Here is a tiny trained network, its code and every weight. The questions are about switching its units off for an input and a class, where a switched-off unit gives its printed mean instead of its output.

import numpy as np


def w(rows, s, z=0):
    codes = np.array(rows[::2]) - 128.0
    scale = np.full(codes.shape[1], s)
    scale[-1] = z or s
    return codes * scale


def norm(h):
    return h / np.sqrt((h * h).mean(-1, keepdims=True) + 1e-5)


def f(y):
    return y / 2 * (1 + np.tanh(0.7978845608 * (y + 0.044715 * y**3)))


def log_softmax(a):
    a = a - a.max(-1, keepdims=True)
    return a - np.log(np.exp(a).sum(-1, keepdims=True))


def net(x, mask):
    res = np.array(x, float).reshape(1, 7) / 4 @ E
    u = 0
    for l in range(3):
        y = f(norm(res) @ A[l][:, :-1].T + A[l][:, -1])
        res = res + np.where(mask[u : u + 12], y, B[l][:, -1]) @ B[l][:, :-1]
        u += 12
    return log_softmax(norm(res)[-1] @ U[:, :-1].T + U[:, -1])


A, B = {}, {}
E = w([
[170,184,176,100,85,113,126,222,37,53,135,5],'x0',
[137,200,186,140,70,128,106,26,115,130,102,142],'x1',
[140,134,125,125,127,120,128,130,129,136,127,136],'x2',
[128,151,92,160,112,60,194,129,212,105,72,70],'x3',
[123,121,128,134,131,127,127,119,123,124,129,123],'x4',
[84,218,119,140,176,90,118,144,118,103,175,164],'x5',
[102,184,119,24,120,138,198,88,145,219,185,59],'x6',
],0.0014)
A[0] = w([
[37,243,94,146,168,74,85,148,127,93,227,156,72],'L0N1',
[97,136,139,143,167,117,184,58,148,177,168,103,79],'L0N2',
[215,10,173,73,61,170,124,107,146,176,73,79,87],'L0N3',
[97,139,139,59,149,99,197,96,181,254,158,144,118],'L0N4',
[134,208,185,125,68,130,88,21,126,150,102,136,9],'L0N5',
[145,94,115,147,95,78,109,137,159,58,117,155,93],'L0N6',
[165,132,170,117,191,239,101,101,40,162,211,167,166],'L0N7',
[162,129,121,199,80,136,70,80,141,53,91,170,114],'L0N8',
[163,185,159,159,80,158,143,15,105,105,117,124,79],'L0N9',
[105,65,57,96,210,115,172,203,112,110,148,111,164],'L0N10',
[142,122,65,104,69,17,202,126,180,78,79,103,124],'L0N11',
[104,179,208,66,120,164,205,144,109,167,157,55,101],'L0N12',
],0.0026,0.0012)
B[0] = w([
[210,67,228,197,154,196,253,114,45,212,49,97,200],'L0N1',
[128,129,67,93,119,103,129,126,138,88,78,123,160],'L0N2',
[134,204,182,236,220,176,217,175,32,166,128,156,201],'L0N3',
[136,74,73,130,146,141,111,130,101,20,90,130,254],'L0N4',
[27,14,179,71,128,40,182,184,83,185,95,89,165],'L0N5',
[133,168,55,123,134,170,143,189,100,96,152,178,149],'L0N6',
[60,183,32,212,38,120,86,190,126,125,110,92,231],'L0N7',
[140,157,148,63,72,77,163,165,120,102,97,166,194],'L0N8',
[109,90,193,53,93,72,147,190,145,197,152,86,163],'L0N9',
[130,72,220,72,56,58,107,141,146,192,99,141,220],'L0N10',
[83,215,129,224,97,98,91,147,149,152,186,112,231],'L0N11',
[179,82,75,94,131,157,140,134,137,43,98,168,224],'L0N12',
],0.0025,0.0015)
A[1] = w([
[112,181,88,107,100,137,189,98,187,190,184,67,130],'L1N1',
[138,28,66,112,244,112,141,251,172,138,184,106,114],'L1N2',
[132,234,111,36,199,118,132,91,160,176,243,127,7],'L1N3',
[36,89,103,113,143,99,105,44,173,234,21,180,133],'L1N4',
[97,180,122,98,217,142,220,100,83,210,215,110,115],'L1N5',
[154,22,146,75,206,162,72,134,50,165,189,131,195],'L1N6',
[170,140,34,4,116,153,211,109,112,87,189,92,91],'L1N7',
[187,169,151,176,93,109,99,187,138,49,143,216,102],'L1N8',
[101,166,213,84,37,119,146,149,110,93,148,86,186],'L1N9',
[123,189,136,176,174,55,185,72,204,113,100,64,112],'L1N10',
[129,69,188,138,129,138,108,183,132,76,105,202,136],'L1N11',
[117,132,200,215,218,189,218,78,73,166,115,145,106],'L1N12',
],0.0023,0.0011)
B[1] = w([
[67,102,106,175,92,140,93,150,100,79,64,128,159],'L1N1',
[132,185,250,92,64,78,180,51,131,156,111,107,196],'L1N2',
[110,63,164,113,99,204,151,155,63,130,64,81,64],'L1N3',
[191,170,150,80,183,159,124,160,153,102,202,116,249],'L1N4',
[156,100,136,160,86,157,174,170,63,85,26,126,136],'L1N5',
[116,201,130,174,48,78,133,140,186,132,105,118,167],'L1N6',
[79,64,97,147,146,179,84,69,122,50,75,86,173],'L1N7',
[87,31,102,119,153,145,92,58,129,73,45,86,201],'L1N8',
[186,90,113,132,168,99,91,123,220,125,164,169,228],'L1N9',
[105,136,100,212,71,130,89,193,125,176,156,143,197],'L1N10',
[105,150,113,55,159,80,190,98,116,90,94,90,187],'L1N11',
[221,158,166,149,185,156,183,190,128,157,112,111,165],'L1N12',
],0.0027,0.0015)
A[2] = w([
[170,88,217,114,145,64,55,153,120,75,182,34,100],'L2N1',
[177,78,119,143,189,15,109,156,136,37,46,207,99],'L2N2',
[125,141,77,91,235,143,147,81,159,141,219,203,8],'L2N3',
[221,192,129,116,135,88,113,147,91,47,184,49,123],'L2N4',
[50,160,71,171,73,150,37,210,102,201,180,128,113],'L2N5',
[75,122,220,10,97,34,154,123,154,241,152,81,85],'L2N6',
[107,131,93,122,41,232,48,196,31,159,212,190,95],'L2N7',
[213,130,176,219,163,185,225,162,64,223,111,100,49],'L2N8',
[114,56,118,165,97,100,198,157,222,146,126,123,224],'L2N9',
[69,113,35,79,119,193,177,61,97,123,58,51,90],'L2N10',
[101,141,200,195,179,107,96,111,61,83,155,208,65],'L2N11',
[246,124,109,91,118,142,79,149,121,56,251,41,63],'L2N12',
],0.0026,0.0015)
B[2] = w([
[161,147,108,67,140,156,134,101,153,170,161,217,195],'L2N1',
[73,56,107,88,71,208,139,94,46,80,104,35,250],'L2N2',
[208,185,115,78,226,214,119,100,185,133,168,140,133],'L2N3',
[118,103,118,141,225,191,146,78,198,214,120,194,197],'L2N4',
[107,167,114,203,69,36,98,93,223,152,174,72,156],'L2N5',
[205,3,187,93,63,49,37,194,53,92,178,232,179],'L2N6',
[77,163,108,216,95,24,149,144,200,145,121,32,150],'L2N7',
[159,175,197,230,192,156,236,183,74,109,29,143,193],'L2N8',
[126,211,158,145,127,120,96,134,62,184,164,118,254],'L2N9',
[113,50,155,138,104,132,94,120,60,43,74,139,181],'L2N10',
[165,113,144,143,92,116,204,177,101,133,83,51,142],'L2N11',
[118,192,80,102,213,165,130,47,183,131,189,207,149],'L2N12',
],0.003,0.0019)
U = w([
[47,14,37,70,70,243,76,42,43,23,25,40,215],'0',
[229,198,224,236,222,221,253,207,37,231,36,135,62],'1',
[46,225,37,232,40,36,16,134,238,232,214,46,119],'2',
[203,185,52,33,245,250,66,37,223,199,213,215,220],'3',
[206,34,226,24,34,37,34,196,57,209,205,225,7],'4',
],0.0041,0.0015)

Each question gives the input, the list of numbers given to net, and the class t.
The units are the neurons (one row each of A and B). Each row of codes is followed by its name. A weight is (code - 128) times the scale printed after its matrix; where a second scale follows, it is the last column's (A, B and U).
mask holds one flag per neuron, layer by layer. A switched-off neuron (its flag False) gives its mean, the last column of its row in B, instead of its output. The means were averaged over made-up inputs and are rounded, as every weight is.
A unit's drop is (log p(t) with every unit on - log p(t) with that unit switched off) / (log p(t) with every unit on - log p(t) with every unit switched off).
The circuit of an input: a set's keep is (log p(t) with only the set's units on - log p(t) with every unit switched off) / (log p(t) with every unit on - log p(t) with every unit switched off). Starting from the 12 units with the biggest drops (on a tie, the unit counted first), units are removed one at a time, each time the one whose removal leaves the highest keep (on an exact tie, the one counted first), for as long as the keep stays at least 0.8.
circuit, biggest first: the units of the circuit, biggest drop first
unit that matters most: the unit with the biggest drop
top k neurons: the k neurons with the biggest drops, biggest first
k most important neurons of layer l: the k neurons of layer l with the biggest drops, biggest first
input [2,8,0,-1,-3,8,8], class 0: unit that matters most	L0N3
input [6,-7,3,6,2,5,4], class 4: circuit, biggest first	(L0N10, L2N6)
input [8,7,2,-3,-6,3,3], class 3: top 4 neurons	(L1N9, L0N12, L0N10, L2N12)
input [1,0,3,7,6,5,-8], class 0: top 3 neurons	(L1N8, L2N2, L0N7)
input [8,-4,6,3,-3,6,8], class 0: top 2 neurons	(L1N7, L0N12)
input [6,-4,1,5,8,2,-3], class 3: top 2 neurons	(L0N7, L2N1)
input [7,6,-7,-5,8,-8,-4], class 1: circuit, biggest first	(L0N3, L2N8)
input [6,3,2,-8,7,-5,-1], class 2: top 2 neurons	(L0N7, L0N1)
input [3,0,-8,7,-7,-6,-4], class 2: top 3 neurons	(L0N11, L0N1, L1N10)
input [-2,-5,4,-3,1,-4,3], class 4: circuit, biggest first	(L1N2, L2N6)
input [1,7,6,8,-2,-6,-7], class 2: circuit, biggest first	(L0N11, L0N1)
input [-4,-6,-6,4,-3,0,-3], class 4: circuit, biggest first	(L1N2, L0N10, L2N6)
input [-1,8,-1,-6,6,4,-5], class 4: top 2 neurons	(L0N5, L0N9)
input [-1,-3,8,2,-7,7,3], class 1: circuit, biggest first	(L0N1)
input [1,8,-6,0,-5,-8,3], class 1: top 3 neurons	(L0N3, L2N8, L0N10)
input [5,-1,3,-7,8,3,-6], class 2: circuit, biggest first	(L0N7, L2N7)
input [2,6,3,-2,-1,2,5], class 4: top 4 neurons	(L0N5, L0N9, L2N6, L1N8)
input [-5,6,-7,-5,3,7,-4], class 1: top 3 neurons	(L0N1, L0N10, L2N11)
input [-1,-6,-4,-1,0,-5,5], class 4: top 2 neurons	(L0N10, L1N2)
input [5,3,-3,-2,7,-5,4], class 1: circuit, biggest first	(L0N3)
input [3,-2,7,-4,-7,-3,4], class 0: top 4 neurons	(L0N12, L1N7, L0N1, L0N11)
input [-6,-2,0,-6,-4,-5,-8], class 0: circuit, biggest first	(L1N11, L2N2)
input [-4,-4,4,7,-8,-6,0], class 2: top 2 neurons	(L0N11, L0N1)
input [-8,7,-3,4,2,-2,-6], class 3: 3 most important neurons of layer 0	(L0N10, L0N4, L0N12)
input [-2,-4,1,-6,-4,4,1], class 2: top 2 neurons	(L0N7, L0N3)
input [-4,5,3,0,-2,5,-5], class 0: 4 most important neurons of layer 0	(L0N8, L0N3, L0N10, L0N6)
input [-3,2,1,-4,4,-1,-5], class 0: 2 most important neurons of layer 0	(L0N8, L0N11)
input [-3,-5,-2,-1,4,7,-3], class 1: circuit, biggest first	(L0N1)
input [-5,3,4,1,-7,-2,-2], class 3: 2 most important neurons of layer 1	(L1N4, L1N2)
